Here is a tiny trained network, its code and every weight. The questions are about switching its units off for an input and a target symbol, where a switched-off unit gives its printed mean instead of its output.

import numpy as np


def w(rows, s, z=0):
    codes = np.array(rows[::2]) - 128.0
    scale = np.full(codes.shape[1], s)
    scale[-1] = z or s
    return codes * scale


def norm(h):
    return h / np.sqrt((h * h).mean(-1, keepdims=True) + 1e-5)


def f(y):
    return np.maximum(y, 0)


def softmax(a):
    e = np.exp(a - a.max(-1, keepdims=True))
    return e / e.sum(-1, keepdims=True)


def log_softmax(a):
    a = a - a.max(-1, keepdims=True)
    return a - np.log(np.exp(a).sum(-1, keepdims=True))


def net(x, mask):
    ids = ['ΘΠΨβεζηλμτω'.index(c) for c in x.split()]
    T = len(ids)
    res = E[ids] + P[:T]
    u = 0
    for l in range(2):
        r = norm(res)
        for j in range(2):
            rows = slice(2 * j, 2 * j + 2)
            q, k, v = (r @ M[l][rows].T for M in (Q, K, V))
            z = softmax(np.where(np.tri(T) > 0, q @ k.T / 2**0.5, -1e9)) @ v
            o = O[l][rows]
            res = res + np.where(mask[u + j], z, o[:, -1]) @ o[:, :-1]
        u += 2
        y = f(norm(res) @ A[l][:, :-1].T + A[l][:, -1])
        res = res + np.where(mask[u : u + 12], y, B[l][:, -1]) @ B[l][:, :-1]
        u += 12
    return log_softmax(norm(res)[-1] @ U[:, :-1].T + U[:, -1])


Q, K, V, O, A, B = {}, {}, {}, {}, {}, {}
E = w([
[201,221,163,146,148,93,158,168],'Θ',
[64,92,72,64,134,145,79,131],'Π',
[146,140,142,136,104,105,111,99],'Ψ',
[60,67,89,167,117,210,54,161],'β',
[172,132,188,191,99,126,105,116],'ε',
[47,149,72,119,167,170,65,146],'ζ',
[165,177,108,78,100,160,122,187],'η',
[148,95,105,110,102,227,109,230],'λ',
[82,91,115,111,144,64,143,132],'μ',
[125,5,160,173,82,118,97,109],'τ',
[125,135,81,30,133,81,134,138],'ω',
],0.014)
P = w([
[62,198,59,187,8,62,153,130],'0',
[70,220,85,73,76,210,225,67],'1',
[94,93,244,140,134,66,80,161],'2',
[236,113,23,219,54,103,100,202],'3',
[122,240,106,70,119,203,179,89],'4',
[152,121,224,85,189,120,85,75],'5',
[215,151,54,210,91,80,66,201],'6',
[130,233,114,56,119,207,159,122],'7',
[216,50,122,111,192,131,148,21],'8',
[179,167,77,224,105,50,34,110],'9',
[133,198,119,58,128,209,150,143],'10',
],0.012)
Q[0] = w([
[130,153,17,174,81,164,254,72],'0.h1',
[6,172,191,133,9,73,126,208],'0.h1',
[46,154,105,149,21,102,196,168],'0.h2',
[67,160,189,101,119,53,27,241],'0.h2',
],0.0081)
K[0] = w([
[192,135,87,103,155,187,126,59],'0.h1',
[106,149,12,193,23,106,169,147],'0.h1',
[131,145,52,150,87,116,170,85],'0.h2',
[117,134,99,166,88,63,81,205],'0.h2',
],0.011)
V[0] = w([
[132,63,137,253,96,136,153,154],'0.h1',
[66,215,118,203,82,174,6,143],'0.h1',
[72,124,237,92,98,109,155,115],'0.h2',
[215,118,85,133,116,207,97,227],'0.h2',
],0.0064)
O[0] = w([
[194,156,72,135,155,121,128,105,85],'0.h1',
[112,63,114,144,135,161,170,80,254],'0.h1',
[106,7,135,139,93,132,146,138,100],'0.h2',
[106,146,128,139,102,95,103,27,148],'0.h2',
],0.015,0.0062)
A[0] = w([
[121,110,140,120,131,172,153,191,66],'0.n1',
[65,56,86,194,192,100,7,158,140],'0.n2',
[118,115,77,41,96,148,110,96,118],'0.n3',
[92,148,113,178,177,159,123,122,145],'0.n4',
[182,58,128,165,58,141,86,121,77],'0.n5',
[95,209,96,131,126,81,230,110,83],'0.n6',
[149,70,197,160,72,50,140,127,236],'0.n7',
[185,49,66,134,201,127,138,103,3],'0.n8',
[143,192,188,78,54,39,132,165,54],'0.n9',
[211,52,125,128,123,42,2,143,202],'0.n10',
[85,143,175,61,29,146,165,169,67],'0.n11',
[147,178,190,227,78,135,157,152,164],'0.n12',
],0.0094,0.0041)
B[0] = w([
[112,75,147,143,102,78,124,128,166],'0.n1',
[172,176,129,82,121,95,167,122,254],'0.n2',
[150,144,166,133,145,127,119,128,233],'0.n3',
[131,99,139,113,124,137,84,145,197],'0.n4',
[123,142,128,101,186,105,138,133,192],'0.n5',
[122,98,120,124,156,87,146,250,194],'0.n6',
[105,153,126,79,146,173,114,129,206],'0.n7',
[77,181,145,203,161,166,132,141,177],'0.n8',
[194,151,133,97,184,137,122,112,158],'0.n9',
[137,192,87,165,69,91,132,161,236],'0.n10',
[142,158,142,140,157,81,119,92,217],'0.n11',
[113,114,67,94,113,83,121,112,174],'0.n12',
],0.012,0.0064)
Q[1] = w([
[21,79,88,70,118,169,125,93],'1.h1',
[177,34,222,115,26,33,173,130],'1.h1',
[190,72,43,142,195,74,197,143],'1.h2',
[118,108,227,158,18,165,202,2],'1.h2',
],0.0063)
K[1] = w([
[123,26,159,26,86,202,211,182],'1.h1',
[188,87,153,104,84,2,115,64],'1.h1',
[129,73,50,237,81,54,152,106],'1.h2',
[168,50,244,117,50,180,190,91],'1.h2',
],0.007)
V[1] = w([
[154,142,137,212,117,123,51,111],'1.h1',
[187,206,253,136,243,135,70,153],'1.h1',
[156,235,204,96,108,250,193,127],'1.h2',
[123,74,215,95,163,130,131,113],'1.h2',
],0.005)
O[1] = w([
[35,172,38,99,198,26,216,194,21],'1.h1',
[59,174,123,167,180,172,187,149,49],'1.h1',
[254,31,169,68,92,146,92,122,133],'1.h2',
[207,130,5,59,136,110,134,84,5],'1.h2',
],0.0065,0.0028)
A[1] = w([
[113,109,64,92,128,195,95,99,91],'1.n1',
[169,111,7,148,101,27,119,209,126],'1.n2',
[157,69,174,70,187,110,149,103,34],'1.n3',
[181,217,142,110,78,94,207,123,52],'1.n4',
[169,141,89,134,174,122,78,138,130],'1.n5',
[202,122,92,107,121,85,111,85,185],'1.n6',
[84,128,16,158,61,100,145,121,12],'1.n7',
[134,72,165,115,195,158,119,149,133],'1.n8',
[146,167,36,146,76,168,123,90,182],'1.n9',
[149,97,153,146,173,124,182,69,52],'1.n10',
[151,126,111,214,201,130,139,71,1],'1.n11',
[120,110,173,130,166,108,155,67,124],'1.n12',
],0.012,0.0066)
B[1] = w([
[129,177,113,140,175,127,131,160,180],'1.n1',
[168,91,71,115,130,105,163,148,255],'1.n2',
[164,158,107,132,111,160,130,118,173],'1.n3',
[125,99,132,150,113,180,78,132,208],'1.n4',
[112,151,144,163,145,123,136,111,172],'1.n5',
[71,148,125,139,138,125,134,121,198],'1.n6',
[172,62,116,65,169,140,170,248,184],'1.n7',
[136,150,144,152,112,102,153,127,185],'1.n8',
[160,142,130,148,106,59,126,159,222],'1.n9',
[145,91,187,125,209,112,119,139,148],'1.n10',
[96,75,105,97,107,146,60,98,142],'1.n11',
[132,110,91,145,142,114,106,132,169],'1.n12',
],0.018,0.01)
U = w([
[115,97,150,138,84,198,37,186,135],'Θ',
[204,164,178,126,38,139,180,95,145],'Π',
[65,118,220,174,102,79,213,133,224],'Ψ',
[109,46,138,142,188,106,41,115,151],'β',
[26,153,105,175,163,195,183,155,165],'ε',
[197,102,165,171,214,149,209,88,41],'ζ',
[109,162,73,26,145,145,148,69,215],'η',
[109,148,128,188,91,2,112,76,157],'λ',
[176,82,68,42,152,100,116,209,190],'μ',
[170,164,75,249,88,130,105,189,5],'τ',
[131,129,237,14,147,43,77,159,54],'ω',
],0.0079,0.0027)

Each question gives the input, a string of symbols that net reads in full, and the target symbol t.
The units are the heads (2 rows each of Q, K, V and O) and the neurons (one row each of A and B). Each row of codes is followed by its name. A weight is (code - 128) times the scale printed after its matrix; where a second scale follows, it is the last column's (O, A, B and U).
mask holds one flag per unit, layer by layer, with each layer's heads first. A switched-off unit (its flag False) gives its mean, the last column of its rows in O or B, instead of its output. The means were averaged over made-up inputs and are rounded, as every weight is.
A unit's drop is (log p(t) with every unit on - log p(t) with that unit switched off) / (log p(t) with every unit on - log p(t) with every unit switched off).
The circuit of an input: a set's keep is (log p(t) with only the set's units on - log p(t) with every unit switched off) / (log p(t) with every unit on - log p(t) with every unit switched off). Starting from the 12 units with the biggest drops (on a tie, the unit counted first), units are removed one at a time, each time the one whose removal leaves the highest keep (on an exact tie, the one counted first), for as long as the keep stays at least 0.8.
circuit, biggest first: the units of the circuit, biggest drop first
unit that matters most: the unit with the biggest drop
top k neurons in layer l: the k neurons of layer l with the biggest drops, biggest first
which heads matter: for each layer, one digit per head in row order, 1 if its drop is at least 0.15 and else 0, layers parted by /
input ζ μ Θ β Θ ζ η ε, target λ: unit that matters most	0.n12
input β β ω Π Θ ε β ζ ζ Ψ, target μ: which heads matter	00 / 10
input ζ Θ Θ Θ Θ Π Π η Π τ, target μ: circuit, biggest first	1.n2, 1.h1
input λ ζ β, target λ: circuit, biggest first	0.h2, 1.n7
input Π τ Θ τ ζ β Π ζ τ, target β: circuit, biggest first	1.n11, 0.n8
input τ Θ ω τ ζ Θ Π ε, target λ: circuit, biggest first	0.n12, 1.n7, 1.n6
input β Θ Π, target β: circuit, biggest first	0.h1, 1.n11, 0.n8
input Π τ ω η β Π ε λ, target Π: which heads matter	00 / 00
input λ ω Ψ η ζ τ ζ λ η, target τ: top 2 neurons in layer 0	0.n10, 0.n8
input ζ β ζ, target ζ: top 3 neurons in layer 0	0.n2, 0.n10, 0.n6
input β Π ζ ζ β β, target ζ: which heads matter	10 / 00
input ω ω η μ ε Θ Θ μ τ, target Θ: which heads matter	10 / 00
input β ζ Π ε, target μ: circuit, biggest first	1.n7, 0.n12
input Θ Π ζ ζ ζ, target ε: circuit, biggest first	1.n7, 0.h1
input Ψ ω Θ, target Ψ: top 2 neurons in layer 0	0.n7, 0.n2
input λ ζ Π η Ψ β Ψ ω, target ω: circuit, biggest first	1.n2, 0.h1, 0.n10
input Π ζ ω ω Θ Π ζ η ω, target Π: top neuron in layer 0	0.n6
input Ψ ζ Π η λ Θ, target Π: which heads matter	01 / 00
input η Π μ ζ τ ζ Θ η ω, target ζ: which heads matter	10 / 00
input ζ β ω ζ β τ, target ω: unit that matters most	0.h1
input ζ Ψ ζ Θ λ Π ζ, target λ: which heads matter	11 / 00
input β ζ β η ζ τ, target β: top 2 neurons in layer 0	0.n10, 0.n8
input λ β ε μ μ Θ ω τ β, target Θ: top 2 neurons in layer 0	0.n10, 0.n6
input η μ β, target η: which heads matter	10 / 01
input λ Θ η η η Π β ζ ζ ζ, target λ: which heads matter	01 / 00
input η η τ ω Ψ Π ε ω Π Θ λ, target Π: top 2 neurons in layer 0	0.n10, 0.n2
input μ η ω Π Π, target η: top 2 neurons in layer 1	1.n9, 1.n4
input Ψ Θ μ, target Ψ: unit that matters most	0.h2
input ω ζ ω ζ Ψ ζ Π ζ Π, target ζ: which heads matter	10 / 00
input τ η ζ β Π β μ ζ ζ, target β: which heads matter	00 / 00
